Here is a tiny trained network, its code and every weight. The questions are about switching its units off for an input and a class, where a switched-off unit gives its printed mean instead of its output.

import numpy as np


def w(rows, s, z=0):
    codes = np.array(rows[::2]) - 128.0
    scale = np.full(codes.shape[1], s)
    scale[-1] = z or s
    return codes * scale


def norm(h):
    return h / np.sqrt((h * h).mean(-1, keepdims=True) + 1e-5)


def f(y):
    return np.maximum(y, 0)


def log_softmax(a):
    a = a - a.max(-1, keepdims=True)
    return a - np.log(np.exp(a).sum(-1, keepdims=True))


def net(x, mask):
    res = np.array(x, float).reshape(1, 4) / 4 @ E
    u = 0
    for l in range(3):
        y = f(norm(res) @ A[l][:, :-1].T + A[l][:, -1])
        res = res + np.where(mask[u : u + 5], y, B[l][:, -1]) @ B[l][:, :-1]
        u += 5
    return log_softmax(norm(res)[-1] @ U[:, :-1].T + U[:, -1])


A, B = {}, {}
E = w([
[144,206,66,22],'x0',
[255,15,37,118],'x1',
[73,87,27,124],'x2',
[138,113,193,80],'x3',
],0.0075)
A[0] = w([
[20,159,140,185,2],'L0N1',
[48,211,117,207,81],'L0N2',
[158,150,215,62,33],'L0N3',
[124,228,96,62,89],'L0N4',
[1,176,127,248,77],'L0N5',
],0.009,0.0061)
B[0] = w([
[129,63,255,185,177],'L0N1',
[11,114,239,210,224],'L0N2',
[146,181,191,10,158],'L0N3',
[25,118,118,180,216],'L0N4',
[93,74,223,202,253],'L0N5',
],0.009,0.0048)
A[1] = w([
[77,254,26,185,115],'L1N1',
[119,13,159,58,73],'L1N2',
[86,210,54,121,42],'L1N3',
[106,163,165,215,78],'L1N4',
[127,157,214,56,3],'L1N5',
],0.0084,0.0038)
B[1] = w([
[137,102,55,126,224],'L1N1',
[112,80,150,255,205],'L1N2',
[71,165,125,56,171],'L1N3',
[185,131,128,145,254],'L1N4',
[146,104,178,20,173],'L1N5',
],0.009,0.0035)
A[2] = w([
[192,56,154,204,104],'L2N1',
[184,190,216,39,102],'L2N2',
[254,190,170,135,57],'L2N3',
[230,109,169,114,2],'L2N4',
[245,151,18,155,115],'L2N5',
],0.0079,0.0048)
B[2] = w([
[136,145,52,164,255],'L2N1',
[149,215,153,3,180],'L2N2',
[115,107,159,56,157],'L2N3',
[90,167,109,124,148],'L2N4',
[254,70,53,62,222],'L2N5',
],0.0085,0.0048)
U = w([
[67,174,72,81,135],'0',
[163,85,137,196,144],'1',
[247,91,49,91,185],'2',
[87,139,234,179,178],'3',
[167,211,220,40,205],'4',
[199,241,112,142,1],'5',
],0.016,0.0072)

Each question gives the input, the list of numbers given to net, and the class t.
The units are the neurons (one row each of A and B). Each row of codes is followed by its name. A weight is (code - 128) times the scale printed after its matrix; where a second scale follows, it is the last column's (A, B and U).
mask holds one flag per neuron, layer by layer. A switched-off neuron (its flag False) gives its mean, the last column of its row in B, instead of its output. The means were averaged over made-up inputs and are rounded, as every weight is.
A unit's drop is (log p(t) with every unit on - log p(t) with that unit switched off) / (log p(t) with every unit on - log p(t) with every unit switched off).
The circuit of an input: a set's keep is (log p(t) with only the set's units on - log p(t) with every unit switched off) / (log p(t) with every unit on - log p(t) with every unit switched off). Starting from the 12 units with the biggest drops (on a tie, the unit counted first), units are removed one at a time, each time the one whose removal leaves the highest keep (on an exact tie, the one counted first), for as long as the keep stays at least 0.8.
units of the circuit, in order: the units of the circuit, biggest drop first
top k neurons: the k neurons with the biggest drops, biggest first
k most important neurons of layer l: the k neurons of layer l with the biggest drops, biggest first
drop of u: that unit's drop, to one decimal
input [-5,3,8,-4], class 2: units of the circuit, in order => (L0N2; L0N4)
input [-7,6,2,-5], class 2: units of the circuit, in order => (L0N2; L0N5)
input [-2,2,3,0], class 2: units of the circuit, in order => (L0N2)
input [5,-5,8,-5], class 3: units of the circuit, in order => (L0N2; L0N5)
input [-2,2,-6,-3], class 2: units of the circuit, in order => (L0N2; L0N5)
input [5,1,4,7], class 0: top 2 neurons => (L0N5; L2N5)
input [6,2,-2,-4], class 0: top 3 neurons => (L1N3; L0N4; L1N4)
input [-2,3,4,-5], class 2: 2 most important neurons of layer 0 => (L0N5; L0N2)
input [6,-1,-6,-8], class 0: 2 most important neurons of layer 0 => (L0N4; L0N5)
input [7,3,3,2], class 0: 3 most important neurons of layer 1 => (L1N3; L1N4; L1N2)
input [8,1,-3,-5], class 0: drop of L0N5 => -0.1
